Each row, then the band of its hidden value:
[-142 -104 -182   54   89 -269 -194 -151   43  302   39   73 -156  525
 -190  -97  192  480 -113 -427 -135    7   75 -255   72  167  -37  -62
 -159  545 -130   34   -7  185  -22  132  190 -120  323   70  -88  110
  -18 -353   19 -272   30] : K
[-149  264  125  353    7   55   81    4  121  179  471 -225 -166  358
  227 -208   47 -104 -192 -100 -333  275  108 -149  111  390  178 -201
    7   41  -89 -239 -283  -34  -40 -135 -126  247 -113  334   17  327
 -168 -178  180 -568  126] : K
[  27    8   26  114  185  -32   68   -6  244  332  423 -165 -251  483
  141 -224   50 -108 -322 -218 -185  298  -11 -260  -33  380  277 -158
   62  -50  -59 -230 -353  -98  -93   32  -12  340 -101  255  -80  379
 -235  -29  158 -645   -6] : B
[-519  220 -161  315  227  107  153 -386 -340   40  -24 -214   80 -128
   27  -90   47  255  161  640   61   -6  170   40  162  142   -2   78
  -32  298   37  -98  100  -83  -65  178  -65 -301  -57  144 -353 -129
 -267   49  238  361  473] : V
[ -87  -50  -10  464   71   -8 -126  236  -10  -99 -412 -105  -15 -240
 -253  316 -257   86 -174  141 -213 -138  126 -408 -340  135  239  -48
  299 -561  143  290   66   -7    8  109   58   44 -446  555   39  201
 -132 -219  149 -221  786] : T
[-330  403 -324   18  151  130  160 -481 -333 -228  133  -41   60 -131
    4 -211  239  151  656  758  129   51  -68   93  381   12 -221  285
 -320  853  -56  -64  -77 -115   -6  283 -219 -218  117  136 -436  -70
 -221   35  274  430  197] : Y
[ 115   36  296   12   58  -27 -162   68 -144  174 -124 -112  220   57
 -401   48 -234  -50  105    4  -42  125  216 -124 -603  214  365 -144
   93 -374   -1 -200  167  162 -199   96  512 -124   22 -200  -71   40
 -294  305  132  278   40] : U
[ 174  163  260   19  -68   38 -128  112 -168  125 -197 -123  186   45
 -348  152 -246  -58  194   -5  -89  116  251 -136 -516  246  328 -112
   45 -282  -73 -123  243  147 -199   50  524  -68   79 -215  -47   43
 -212  216  126  296   18] : T
[-105  198  101 -266 -301  -87 -103  326  120 -105  -80  339 -303  -89
  322 -142 -140 -427  394  215 -383  297 -170 -218  304 -283 -462  -57
 -406  547 -386  140 -236 -114  391  -57 -117 -116 -115 -477   65  131
  218 -128 -267  422 -152] : V
[-214  -78  250 -136 -178 -159 -185  269  122  256 -186  397 -302  102
  195 -181 -202 -410  -75   54 -286  357   69 -408   74 -195 -202 -291
 -165   48 -270   12 -156  -68  291   83  -41 -270  -19 -513   47  124
   76    4 -289  498  -88] : U
[ 159   29 -169  187   27  -63 -179  203   75 -456 -236   46   16 -281
 -327  162  -67  -65  294  232 -224  -41 -195 -352 -207    9   19  155
   36  -92   83  332 -208  -51  109  175  -67  191 -399  611   15  304
  -74 -258  169 -333  569] : U
[-110  180  -82   18   86  116 -140 -213 -213  -38  -50  314  -96   10
 -356   33   89   41  324  312  196  -94   89 -446 -194  -55  136   -7
  -71  129  191   98  -66  105  -46  573 -282 -229  131  478 -230  207
 -326   25  322  411  256] : Y
[ -95  222  -97   34   82  139  -97 -184 -202  -56 -113  341 -138  -13
 -318   48   82   50  321  302  187 -117   88 -453  -63  -73   85   66
  -64  156  128  145  -48   74  -54  543 -315 -200  154  495 -244  210
 -291   -8  297  376  264] : T
[-236 -203  -64  144  123 -279 -233 -137   58  586  -32  110 -209  653
 -268  -49   90  532 -393 -574  -36  -57  248 -428  -75  197  178 -221
   10  196  -65   -5   91  278  -89  228  191 -215  381   59 -104  137
 -109 -293    0 -173   89] : J
[-164  -26  151  273  181  -59   37  -43  231  459  517 -215 -205  526
   95 -280  -14  -91 -464 -222 -159  291  103 -289 -148  385  437 -311
  190 -281   42 -330 -326  -28 -114   60  -99  205 -126  284  -42  379
 -335  -32  139 -543  114] : M
[  -8   13  334   53  294  -62 -178   52   64  147   -1 -110  190  -12
 -332  -33 -304  -31   90  108   17  216  146  114 -343   -9  217   10
  218 -411   15 -189 -186  -12 -285  -57  275 -152  -12  -70   32   -3
 -394  188   63  261  174] : B
[-171   43  -94  462   99  -10  -19  118  -68 -177 -324 -238   73 -286
 -136  199 -180  136  -21  306 -239  -82   65 -191 -124  169   99   63
  181 -255   43  205   62  -63   23   -1   92   36 -435  415  -53   94
  -94 -200  136 -219  747] : T
[  58  -71 -178  236  102 -161 -119  185  118 -417 -188 -112   94 -305
 -292   47 -105  -27  220  274 -248  -11 -257 -250 -183   31   45  175
   91 -126   53  246 -203  -88  122  102   -6  178 -518  480  -26  254
  -88 -226   75 -406  633] : M
[-288   -5  217 -164 -196 -143  -79  306   40  162  102  255 -449   43
  182  -84 -349 -190  -22   46 -214   42  -79 -282 -164 -362  -39 -206
    2   29    4  136   28  -56  242  151 -138 -269 -219 -275  255   76
  -45 -126 -173  576  -42] : U
[  74  116 -231  283   24  -42  -52  183   16 -561 -250 -169  105 -414
 -151  142  -67  -22  353  398 -344    0 -219 -124  -18   85 -119  249
  -15   75  -25  302 -148 -144  138  -37   37  230 -507  494  -11  179
   15 -283  142 -409  641] : Y
[-123  -85  207 -180 -174 -191 -165  266  140  134 -178  412 -270   71
  166 -249 -164 -464   10   90 -305  410  -23 -368  140 -212 -255 -189
 -185  117 -305   16 -200 -129  295   82  -38 -206  -12 -507   43  130
   91    2 -303  424 -134] : B
[-439  260 -229  284  190   77  186 -321 -308 -126  -47 -254  116 -217
   77 -116   79  233  292  664  -44    5   44  112  289  143 -140  193
 -128  476  -71  -52   71 -115    5   70  -16 -200 -136  105 -360 -126
 -158    3  192  201  457] : K
[  85   93  352   53  128   31 -168  121 -106  183 -182  -96  206  -13
 -338  111 -263  -13   83   -7  -59   96  258  -62 -493  173  267 -102
   93 -382  -51 -162   96  157 -226  -22  480 -133    0 -139  -50   28
 -278  282  125  241  107] : V
[-120 -222  288 -107 -121 -224 -186  271  138  257 -253  474 -289  150
  109 -280 -188 -486 -246  -15 -294  455   79 -461   64 -178 -154 -260
  -40 -154 -259  -21 -153 -148  234  134   -3 -245   40 -472   78  133
   37   44 -313  395 -122] : B
[ -30   75   36 -272 -251 -195   76  297  -36 -343  218  285 -460  -98
  164 -250 -241 -256  260  173 -311   89 -391  -65   63 -484 -238  191
  -12  337   -1  247   54 -298  236  144 -174  -72 -211  -95  392   19
    4 -259 -123  373 -205] : U
[-587 -124  277  600   43 -286 -198 -153   73  498  468 -143    0  564
 -173 -387   -6  187 -534 -295 -224  177  317 -313 -225  279  439 -521
  235 -307  147 -366 -107  258  -25   91 -139 -273   32  242   74  223
 -317 -271   22 -240  359] : M
[-217  -12 -152  177  -28 -328 -183 -150   26  159  121   65  -72  488
 -219 -237  218  442   -1 -379 -222   20   36 -230  208  145  -78  -36
 -186  618 -180   -7    5  232   48   83   89 -140  325   78  -69  122
   20 -441  -34 -312   66] : J
[  64 -283  239    8 -110 -275   35  298 -111 -177  -73  506 -456   56
  -28 -381 -227 -356 -436  -79 -357  268 -107 -293  -41 -348  -52   95
  386 -390   97  163  208 -410   60  265  -52 -130  -17  120  506    4
 -110 -166 -106  159 -159] : U
[-118  -52  166 -200 -192 -195 -155  277  174   69 -148  404 -278   40
  209 -262 -150 -488   92  134 -331  425  -86 -341  213 -239 -318 -151
 -233  217 -333   40 -260 -156  333   52  -85 -170  -45 -505   44  145
  125  -39 -320  391 -130] : B
[-178   88 -128  447   96   -5   21  103  -83 -252 -302 -254   94 -335
  -87  148 -141  119   61  376 -265  -73    9 -144  -28  168   20  119
  114 -128   -6  193   42  -82   61  -34   77   56 -464  390  -97   85
  -61 -187  130 -250  732] : T
[-148  113  176  331  114   95   73   18  136  513  349 -193 -300  503
  200  -64  -55  -33 -529 -265 -189  209  268 -319  -95  441  396 -328
  184 -300    2 -225 -179  -21 -156   -7  -45  213  -62  330   -7  341
 -266  -70  208 -482  131] : T
[  68  209  289   39  175   30 -102  104  -11   14 -104  -76  183 -104
 -261   20 -257  -43  271  137  -47  153  127  109 -147   18   77  121
   74 -187 -135 -116  -92   14 -237 -121  283  -81   25  -87  -32    5
 -267  170   72  224  121] : J
[  62  -18  -20  247   40   12 -238  177  -13 -174 -310  152  -60 -164
 -396  267 -131  -16   39  110 -105 -117   52 -529 -424   31  215  -52
  167 -402  209  300  -65   58   20  324  -77   23 -276  654   30  305
 -186 -173  228  -98  587] : Y
[ 169   55  191  -14  -69  -70 -125   39 -125   87  -51 -181  208  107
 -375   23 -224 -120  202   61  -82  230  148 -106 -576  239  390 -125
   84 -275   -2 -183  179   63 -174  120  500  -42   50 -256  -19   45
 -258  194  104  285  -13] : B
[  77   15 -108  303   41  -21 -157  226   31 -357 -310  -26   14 -298
 -279  241 -137  -22  128  223 -246  -66  -71 -347 -265   66   80   79
  127 -267  112  325 -111  -51   75  122   -6  151 -442  614   46  257
  -85 -249  179 -307  666] : Y
[ 147  267  220  -22  122   47  -76  112  -48 -121  -89 -107  214 -163
 -238   24 -199  -66  422  187 -101  139   41  138 -142   51   12  172
  -38  -10 -171  -94  -78   18 -182 -138  328  -14  -27  -96  -60   17
 -206  174   99  158   76] : T
[-305  -35  178 -229 -188 -219 -118  248  122  168  144  255 -377   76
  138 -187 -308 -234  102   94 -176  132 -143 -268  -94 -387  -68 -196
  -71  149  -63   75  -95  -51  273  170 -176 -294 -169 -407  172   97
  -44 -117 -259  621  -73] : M
[-473  198 -151  420  194   47  161 -224 -240  -46 -104 -296  104 -211
   28  -55  -44  243  110  577  -60  -38  108   31  201  155   -5  130
   43  161  -25  -26  100  -93  -22   47  -23 -179 -217  178 -294  -84
 -190  -45  160  126  597] : J
[ -37  295 -137  -14   55  146  -77 -188 -200 -183  -75  327  -96  -63
 -291    5  131    2  480  368  146  -74    9 -375   31  -77  -12  145
 -159  324   66  139 -105   44  -26  491 -316 -144  151  471 -260  210
 -249  -14  296  331  212] : T
[  24 -100  -18   82  111  -63 -282   26   24  -23 -152  291  -83   15
 -525   89  -61  -20   86   71   94  -90   11 -611 -459  -61  305  -82
  140 -324  254  185 -152  119  -15  546 -199  -98  -91  567  -80  347
 -317  -65  199   95  420] : M
[  73  128  352   39  163   45 -142  118  -78  144 -160  -54  179  -43
 -292   66 -251  -36  119   32  -53  114  224  -14 -358  110  182  -31
   80 -319  -88 -153   20  108 -230  -53  397 -129   14 -117  -51   25
 -277  269  107  238   95] : K
[-203  -20 -173  119   25 -293 -174 -163   23  194  102   56  -96  477
 -195 -185  211  468    2 -360 -178    6   38 -203  184  137  -86  -19
 -194  638 -165   10   -8  207   20   90  114 -143  320   69  -86  102
    3 -405  -10 -268   56] : T
[-221  131 -170  415  111   17   65   22 -123 -275 -249 -297  114 -349
  -16  106  -98  124  139  483 -256  -20   -3  -35   55  171  -50  152
   52   29  -28  151   25 -135   59  -60   78   30 -432  320 -128   20
  -60 -169  142 -176  689] : K
[-140 -215 -106   79  158 -256 -194 -121   74  570  -54  110 -245  655
 -231  -34  112  508 -402 -591  -37  -42  202 -429  -53  226  157 -165
   -6  225  -94   13   75  226 -104  225  237 -126  367   66 -129  155
  -93 -255   21 -268   34] : J
[ 161   10  254  -52  114 -103 -162   69  -43   74  -47 -125  274   25
 -429  -68 -200  -80  229   29  -48  171   64  -51 -505  155  295  -32
   52 -260  -57 -221   22  127 -177   59  471  -66  -21 -219 -100   71
 -292  295   69  160   19] : M
[-320  244 -219  -10  198   62   61 -481 -294  -70  161  102   22    1
 -178 -264  207  125  487  604  238   24  -23  -98  154  -35  -28  164
 -198  570   69 -110  -81  -25  -48  475 -270 -301  179  193 -420   12
 -344  114  272  498  165] : B
[ 374  255   33 -253  107  -98  -56   87   53 -491   75 -110  345 -241
 -287 -241  -20 -226  833  310 -179  282 -348  259   18    6 -190  411
 -276  431 -303 -132 -300  -62  -52 -148  332  182  -98 -189 -153   86
 -118  197   37 -101 -111] : M
[-173 -102 -155   98   99 -268 -198 -140   44  304   28   77 -138  502
 -194 -110  187  478 -135 -420 -143   -6   91 -267   85  168  -37  -71
 -148  504 -134   24  -12  205  -13  119  167 -135  299   93  -97  119
  -23 -345   13 -290   73] : K
[ 220  138  178  -21  -58  -27 -117   67 -141  -38  -89 -159  240   14
 -345   32 -174 -122  310   93 -135  214  109  -42 -462  233  252  -36
   -5 -142  -71 -152  136   65 -154   35  507    1   31 -207  -37   41
 -201  192  126  193  -15] : U

[-317  200   23 -224 -199  230 -287  305 -255  -76   48   85 -243  -20
  113  144  -24  193 -124  -12  193   94 -153  237  -55 -225  282  209
  209  145   19  -99 -264   24  217  268   37 -322  121 -150 -333  207
 -246  -30 -133  -87  242] : (90)
[-147    3   34 -208   83  411  -52  -55 -166   81  343  213  220  129
  -97  179    6   90  -54  -86   96    5  -52 -171   -4 -274   75  148
  122   -2  -47 -186 -259  297  177  161  -75 -236  314 -205 -135  -99
 -185   51  -27  -92   88] : (81)
[-150  -20  204  199  -53 -212   57 -176  -29  -11 -208 -163  136  -91
   30  139  166   62  132  -77   36  -93  148  -46   94  -54  -90   76
   -1  155  -94 -188   16   65  -54  -69  -15 -143   28  -23   51  -34
   92  -97   26 -133  -17] : (90)
[ -69  129   75  -26  -53  211 -156   56 -146   -3 -146 -254  152 -136
  -55 -149  387  240  -10 -171  130  -58 -149  -93   67  -93  -72 -102
   76  216    6   13  122  129    6 -148 -150 -169   35   -5    0 -101
  310 -215   62 -104   55] : (73)
[-319   75   34  319 -154  117   82  -37 -177 -101 -535  166  -72   55
  141  132 -145  127   66 -143 -167   65  -10  438   82  134  168  125
 -320 -144 -316  239 -102  238  104  148   96 -316    1  -27   94  239
 -266   24 -137  -32  259] : (81)
[-121  -34   72  -36  -82   63   86 -106  -53   33  205   54    9  -13
   37  100   -6 -240   12   78 -158   85  -18   63  -36  -70  -35   47
  -54 -157  -24 -148   65  -83 -136   94  156   26  209 -137 -159   76
  -79   73  -53  -26   35] : (75)
[ 198   27  -29  -65  -67  104   43  466 -159   16   48 -210 -121  112
   15 -178  156  -46 -211 -225   86 -163 -333    8  202 -108 -146 -247
  -30  242  171  115  245  289  -41  -99 -104  133 -203  -43 -240 -150
  236 -357  213   74   23] : (94)
[  30 -235  109 -102   24 -133  157 -198   34   25  208   83  112   68
 -119  109  -40 -261  186    8 -107  135   37  -95   23  102 -175  124
  -98 -272 -141 -103  -31   75 -154   80   29  242  110  -78 -113  -99
  -50  143 -103  105 -126] : (82)
[-167 -287  200 -255  -69 -390  -38 -286   59   26  -11 -279  185  -61
   33   18  186  -94  374 -183 -148  233  160 -321  -79   53  -83  159
   40 -101  -97 -182  133 -114 -107   39   22  126  115  -14 -189   18
   90  133 -153   49 -222] : (94)
[  14  456 -156   78   76  338   16  150  -44   -9  199   28   52 -288
 -105   60  261  116  -55  -37  292   48   65  107   21   57 -100  -17
   57  -43   28 -158  -46 -138  -29  -84   83 -112    5  192  118   15
   63  -95  286   -8  189] : (90)
[-173 -181  214 -250 -278  -81  -76  123 -252   31 -228  -17  -70   21
  158   94 -139   30   42   -2    1  -44 -167  316  171 -132  257  249
  -46  199   47   25  -81  150   39  120  -40 -266   93 -193 -351   89
 -247  -59 -151 -124  200] : (81)
[-213   83   38  447  -36  195  126 -232  -85  -81 -446  126  101  -76
   69   60  121  112  134  -87 -207   95    2  273   10  237  -57  -32
 -311 -257 -353  181   81  135  -81    6   66 -203   -1   29  328  151
   19  102 -115   20  137] : (85)
[-217  -16   30  343  -19 -165  -20 -194   27  -32 -293  -91   54  127
    0  174  106  102  142 -152 -103  124   39 -139  -22   14 -116   57
  -16 -191 -416  -74  -71  166  -66  107   -7   41    1  -17  114   96
   73  -20 -184   -6 -153] : (90)
[-160 -194  242   -5 -189 -435   50   54 -179  -91 -198  -34 -243  110
  204   55   60 -221  193 -202 -206  174 -153  128   22  144 -113  168
  -85  -33  -84   31  217  -88 -117   39   92  154  -73  -35 -278  145
   -7  107  -64  299  -75] : (72)
[-328 -415  263  -59  225   13  212 -842  181  120  227  264  593 -118
 -260  200   50 -183  452  -84 -257  292  312 -286  -83  116  -35  180
 -167 -501 -327 -249  -12   59  -23  128 -106 -130  329 -155  218 -112
 -313  475  -68  125  -21] : (72)
[ -28  -91  230  260 -154 -411   82   91 -409   33 -246  202 -298  418
  234  199    7 -212   59 -248 -206  100 -412  123  138   69 -273  300
  -39  -88 -203   69  102   82 -260   -6   85  272   19  -81 -300  118
   22   78   -1  422 -155] : (94)
[-379  -65  173  284 -148  107   69 -188 -213 -115 -489  320   15   86
   84  302 -135   97  140   22 -153  142  -64  414   21   84  162  289
 -229 -239 -466  143 -235  180  109  187   12 -341   82  -81   98  211
 -341  205 -247  -28  245] : (82)
[  -6 -305  -37 -324  -42  276 -100  196   10   78  199  -93  125  150
  -10   48  -45  110 -108    3   39   -5 -182 -184    0 -336  172 -138
  106   35  -33  -70  -91  439  108  292 -210  -89  -42 -298 -231  -71
  -85  -88 -250 -176   -3] : (90)
[ -16 -265  129 -223 -131 -413  -37   16  -36  -16  -20 -226  -30  109
  146   94  101  -98  251 -125  -93  227    4 -242  -90   25 -129  168
   92 -103 -119 -112   49  -49 -126  115   66  276  -36   -6 -324   66
  121  108 -223   98 -272] : (82)
[  72  222 -211 -144  124  451  148  -32  212 -107  414   66  172 -368
 -334    0   78 -107   66  207  175   37  199  195   43  232  -73  -67
 -178 -205    2 -145  -98  -71  -45  -36   80  -24  107  147  252 -111
  -27  -51   50 -149  186] : (85)
[ 245 -338  179 -293 -211  141  141  332 -173  145  -54 -182  194 -128
  212   75   75    1  -96  220  111 -262 -281  239  243 -281  139  -96
  -30  352  249  -51  208  170 -120  -79 -188 -258 -190 -147 -236 -102
   19 -170   56 -280  225] : (90)
[-302  -22  100 -101 -124  233    7 -223   90 -137 -229 -303  293 -347
  -51  -92  169  107  168   41  -71  -37  252  113  -16   10  172  -86
 -202   93  -63   -8   71   25  149  -41    9 -400  138    7  135    6
   48 -103 -138 -414  213] : (73)
[  18    3  161  247 -105 -426   57  208 -171  -19  -66  -43 -316  342
  -62   88  -74 -218 -126 -194   43  -62 -213  -23  184  -89 -263   81
   43   38 -128   -3  -60  236  -82   36  -18  375  -98 -105 -365 -109
   57 -239  119  200 -145] : (85)
[-187  401   26  196  -60  533  -74  197 -450  -28   56  537 -200    1
   92  246   53  149 -221   56  153  -21 -350  503   79 -100   61  227
   55   83  -16  -46 -189   25   -2   60   66 -408  210 -139   28  175
 -221   64   80   94  376] : (75)
[-195  -68   47 -107   39  505  -98   46 -249  -19  311  358  -43  382
 -164   65 -136  -16 -220  -91  -49 -136 -377   22  117 -267   57   49
   -1   93  -68   -9 -233  600  182  213 -157 -180  361 -432 -146 -149
 -187  -90 -199   -1   86] : (94)
[-414  130  -52  237  -70  -25   43 -109  146 -292 -152 -149 -116  106
 -204   71  -60 -153   62  -89 -163   80  166   59  -37   73  -28    9
 -202 -187 -411   -6 -147  114  210  116  130   39  130   52   55   73
  -56 -196 -165 -159    2] : (94)
[-285  270   92  171  -13  364 -156  -71 -208 -104  -91  403  -85 -197
 -207   96  104  216  -20   53  202   36 -201  456  128   86   62  189
  -12   43 -133  -13 -211   52    2   35 -130 -383  149 -130  238   46
 -190   29  -27   85  344] : (75)
[   0 -247  118 -177  129  312  140 -257  196   10  409  -99  393 -214
 -318 -120  215 -164   24  102  -33  -42   75 -241   -8 -131 -121 -296
  -64  -25   57 -170  188  121  -42  -38 -181  -29   86 -200  116 -303
  122  -24   39 -147   39] : (75)
[  25  174 -236 -229 -117  299  138  214  116   13  166  -76  -10 -269
  -98  -45 -207 -168  -58  141   65   68  127  403   90  107  204  -65
 -261 -247   61   50  -61  -38   12  125  182  -35    9  100 -152   85
 -268 -148   76 -204  320] : (82)
[-227 -118  219  -20  106 -129 -116 -535   -2   39  -10 -140  389  -72
 -135   11  461   97  381 -262  -94  257  102 -522 -133   58 -257  138
  131 -165 -262 -205   95  -58 -116  -83 -101   44  254   -2  109  -90
  283  199  -97  118 -265] : (81)
[  45  -61   -2 -335 -128  316  157  226 -209   64  257  150   21   -6
  214  114 -143 -156  -63   75  -58   26  -68  245    6 -103  152   84
 -117  -54  171  -12    2   43   18  144  184 -149  116 -100 -330   93
 -242  109   -2  -84  225] : (73)
[ -27  121 -135 -137 -179   17   -2  318   68 -106   86 -372 -169   48
 -183  -90  -13 -258 -138   37   22  -33 -138   92  114  -82  -29 -102
  -70  -15  -63   -7   23   25   19  -14   57  238   24   70 -298  -37
   94 -436   29 -201   29] : (94)
[-259  -82  266   41 -248 -370   37  -80 -195  -51 -216  -32 -290   79
   97 -122 -108 -312   89 -213 -293   80  -97  264  102  138  -37  120
 -225  -33    9  151  197   -7 -110   47  164  124  131 -163 -360  101
  -90  -18  -34  207   36] : (94)
[-277 -255  306  -35  -78 -228   42 -396  -71   42   58  -17   90   94
  -47   42   45 -310  183  -86 -293   39  -66  -78   66  -30  -97  153
  -87  -67  -98 -161  146   34 -134    0   13   42  358 -228 -177  -46
  -32   60 -104   67  -97] : (72)
[-208  -37  212   84  -86 -195    1 -138 -195   25  -85  156  -30   98
   82  260  -42  -18  121  -83  -10   73    6   62   43  -40  -17  319
   37  -44 -155 -144 -171   67  -31  121   57  -81  160 -116 -168   75
 -171  117  -74   67    4] : (85)
[ 125 -376  140 -227   82  259  147  -49   44  161  329 -120  438   -8
 -113   22  187  -78  -46   34   13  -42  -89 -359   -2 -322  -66 -247
   65  -26   20 -148  156  267   -4   31 -258  -15  -51 -207 -121 -280
   86    4   85 -125   -7] : (90)
[ -66  -64  171   93 -142 -199   44  -44  -63 -228 -318 -129  -96 -138
   29  -88  250  -63  246  -46 -114  118  -54  188    8  330 -222   21
 -185  -27 -148  130  209 -102 -164 -120   46  115 -114   93   77   35
  271   37 -159  119  -45] : (82)
[-120   76  -24 -124 -195 -161  -15  149  -22  -86 -103 -325 -104  -32
  131    7   19  -59   80 -101  -43   30  118   47   10   -2   30   70
  -56   73    5  -57   26  -47   12   40  205   27   50   75 -246  128
   58 -180  -83 -170  -20] : (81)
[-207   97  122  488   73 -211   98 -199 -167  -83  -69  314 -209  354
 -135  176   -7 -201   62 -272 -160   37 -180   50  152  172 -340  208
 -127 -175 -348  -35  -70  233 -125    2   44  210  184  -89   76  -21
  -23   -6    9  371 -144] : (72)
[ -19  341 -151  -42   68  282 -140  179  -22  -13  126 -160   89 -189
  -81  -27  327  276  -26 -179  292   60   49 -149  -33  -34  -70  -75
  163   54    2 -128  -56   37   65  -17  -22  -95  -30  130   41  -23
  190 -151  134  -50   44] : (85)
[-126  -28   65 -253  -70  459  -56   85 -112  -95  133  -47  161 -143
   92   37  156  162  -31   93   65 -141   -9   71  -27 -191  141  -53
   17  289  130 -127  -22  178  151   51  -22 -422  151 -159   -8  -28
   45  -49 -178 -324  174] : (85)
[-228   85   22 -120  108  248   82 -319  138    2  457  210  139 -226
 -335   11 -106 -203   58   40   21  124  272   55  -25   61   39   36
 -114 -281   -7 -177 -161    6   60  168   74  -67  299 -141   -1  -93
 -303  111   57  -12  181] : (90)
[-269 -314   79   33  237   32  166 -742  331   -3  153 -117  571 -122
 -174   31  285 -104  457 -176 -350  234  380 -505 -177  169 -186  -96
 -181 -396 -327 -241  202   65  -61   27  -12   -6  243  -23  377  -82
  116  273 -190   -6 -240] : (72)
[-296  419  -38  -35 -133  383  -46  359 -345 -145  106  359 -351  -63
  130  160  -42  -14 -149  -55  111   82 -193  576   23   23  182  226
  -38   40   59   -7 -125 -116  185  119  204 -345  139   11 -180  264
 -346   32  141  126  424] : (72)
[  93  163 -148  -23   20  346  195  285 -141   41  366  372 -147   58
   46  175 -226 -149 -183   31   72   10  -65  313   74   -6   24   38
 -119 -163   85  -32 -140  148  -15  197  179  -19   21  -84 -150   63
 -312   45  118   92  222] : (90)
[ -26  -28  -37  186   51 -291  -24 -225   79  236 -231 -303  259  -54
  186   45  239  244  257 -382  -59  168  229 -406  -24   43 -115  -33
   49 -170 -150 -141  146  107 -226   65   42   61  -80   56   53  113
  180   29   -9   65 -254] : (90)
[   8  316 -256    4   62  480   89  143  -14  165  109   30  170 -235
  -24    5   65  114  -78 -122  131   -9    5  228  159   33  130 -102
 -150 -116   62  -37   53   95  -20   -6   47 -269   31  110  104   75
 -163 -149  287  -60  312] : (72)
[ -53 -118   32 -251 -252  209  -35  399 -105  -92 -126 -346  -51   14
   84 -112   44   -1 -164   22   -2 -215 -255  196  151 -242  179 -182
  -86  353  116   84  143  261  137   -1  -96 -201  -70 -121 -265  -32
   80 -385  -83 -325  181] : (94)
[-294 -109  188   19   13  -64  -16 -358  -47  -44 -213  -22  297 -128
   52  177  285  166  371 -164  -70  195  153 -136  -79   91  -30  220
   -3  -79 -260 -154   12  -50   10   -7  -30 -245  121   50  170   82
   18  221 -124    8  -26] : (94)
[ -65   82 -220 -363  -45  204  -73  114   22   13  416 -122  -67   55
   49  -62    2 -171   22 -109 -145  176  -12 -118 -106   -4   11   -8
  -12 -187   66 -120   49  -16  -50  175  244  157  268  -38 -277  125
    8  -31 -164  -17  -96] : (94)
[-173  415 -167 -109  -89  602  -22   56  -91  -46   45   63  -14 -380
   23 -196  -34  116  -67  -20   24  -81  136  511   88  159  239  -74
 -295   66  240  107    5   55   62   32  239 -443  262  -24   83  131
 -144 -127   10 -223  426] : (73)
[-248   66   53   62   35 -148  -98 -213   13   15 -115 -188  141  -42
  -51   -7  247  131  217 -362  -19  203  153 -298  -61   47  -95   63
   56 -116 -197  -96   31   33   22   33   -4    4   71   52   -4   35
   97    8   22   95 -118] : (94)
[-113 -268  416   37  -30 -381   71  -77 -152 -105   56   15    2  138
  -55  190  249 -194  131  -98   15  172 -104 -278  -98 -111 -305  147
  195  -31 -201 -157   49  -71    0   -2 -132  228 -106  -80 -255 -142
  118  182   76  258 -161] : (90)
[ -51  107   56   66 -123  187  -17  101  -78   26 -127 -156  -23 -197
  -61 -225  131   15 -126  -60   24  -96 -156  240  155  -13   18 -231
 -135   99  100  129  212  129  -77  -59  -70 -112  -47 -104  -60  -50
   97 -245  122  -57  216] : (90)
